[[131 144 143 120]
 [109 137 121 134]
 [116 132 129 129]
 [121 139 138 118]
 [131 149 146 108]
 [121 133 130 130]
 [132 135 135 121]
 [122 129 130 111]
 [122 135 138 116]]
->
[[109 137 121 134]
 [121 139 138 118]
 [121 133 130 130]
 [122 129 130 111]]

[[130 128]
 [126 128]
 [129 127]
 [140 129]
 [129 127]
 [157 106]
 [130 127]
 [131 124]
 [112 127]]
->
[[126 128]
 [140 129]
 [157 106]
 [131 124]]

[[129 126 126 128 126]
 [132 117 108 130 125]
 [131 121 116 129 124]
 [133 112  99 131 123]
 [132 115 106 130 123]
 [132 118 112 129 124]
 [130 123 121 128 125]
 [133 113 102 130 122]
 [130 122 118 129 126]
 [129 125 122 128 127]
 [131 120 113 129 125]
 [132 114 104 130 124]]
->
[[132 117 108 130 125]
 [133 112  99 131 123]
 [132 118 112 129 124]
 [133 113 102 130 122]
 [129 125 122 128 127]
 [132 114 104 130 124]]

[[130 127 128 121 126 125 134]
 [127 128 127 141 128 129 123]
 [127 127 126 151 127 127 122]
 [129 126 127 122 126 126 133]
 [127 127 126 146 127 127 124]
 [127 131 131 118 131 131 126]
 [127 128 127 140 128 128 123]]
->
[[127 128 127 141 128 129 123]
 [129 126 127 122 126 126 133]
 [127 131 131 118 131 131 126]]

[[147 144 139 147 129 154]
 [142 139 131 141 127 148]
 [115 144 144 147 136 155]
 [121 121 121 121 128 119]
 [116 120 119 119 128 111]
 [144 142 132 145 128 151]]
->
[[142 139 131 141 127 148]
 [121 121 121 121 128 119]
 [144 142 132 145 128 151]]

[[150 131 152 154 150 133 135 127]
 [144 124 151 150 147 136 121 132]]
->
[[144 124 151 150 147 136 121 132]]

[[137 128 129 131 135 128 128 129 119 131]
 [128 122 122 131 143 129 121 122 137 134]
 [131 132 130 144 125 127 126 129 127 125]
 [129 124 119 135 145 126 116 125 133 128]
 [132 135 123 144 106 119 126 137 121 123]
 [140 131 129 134 133 127 128 133 122 127]
 [135 130 122 140 132 123 122 132 123 126]
 [132 127 124 147 128 127 120 125 132 130]]
->
[[128 122 122 131 143 129 121 122 137 134]
 [129 124 119 135 145 126 116 125 133 128]
 [140 131 129 134 133 127 128 133 122 127]
 [132 127 124 147 128 127 120 125 132 130]]
---
[[157 133 140]
 [103 118 117]
 [138 133 134]
 [104 122 125]
 [141 141 125]]
->
[157 118 134]

[[150 105 112 146]
 [150 105 113 146]]
->
[150 105]

[[102 104 135]
 [127 126 122]]
->
[102 126]

[[145 147]
 [124 137]
 [154 149]]
->
[145 137]

[[138 134 114 114]
 [104 118 113 114]]
->
[138 118]

[[140 121 151 134]
 [115 139 135 105]
 [117 106 151 149]
 [132 135 142 111]
 [135 115 136 114]]
->
[140 139 151 111]
---
[[135 134 133 123 142]
 [153 130 107 110 117]]
->
[135 130]

[[126 114 141 131 135]
 [122 131 120 131 134]
 [126 111 140 126 132]
 [110 116 138 142 139]
 [103 120 123 147 146]]
->
[126 131 140 142 146]

[[144 130 144 153]
 [112 119 106 146]
 [117 113 114 104]
 [106 108 141 138]]
->
[144 119 114 138]

[[137 125 141]
 [142 146 112]
 [141 144 118]
 [135 140 129]
 [145 143 103]]
->
[137 146 118]

[[120 142 125 119]
 [106 124 124 105]
 [138 136 119 140]
 [132 120 131  99]
 [146 129 121 131]]
->
[120 124 119  99]

[[153 143 134]
 [104 106 114]
 [115 134 129]]
->
[153 106 129]
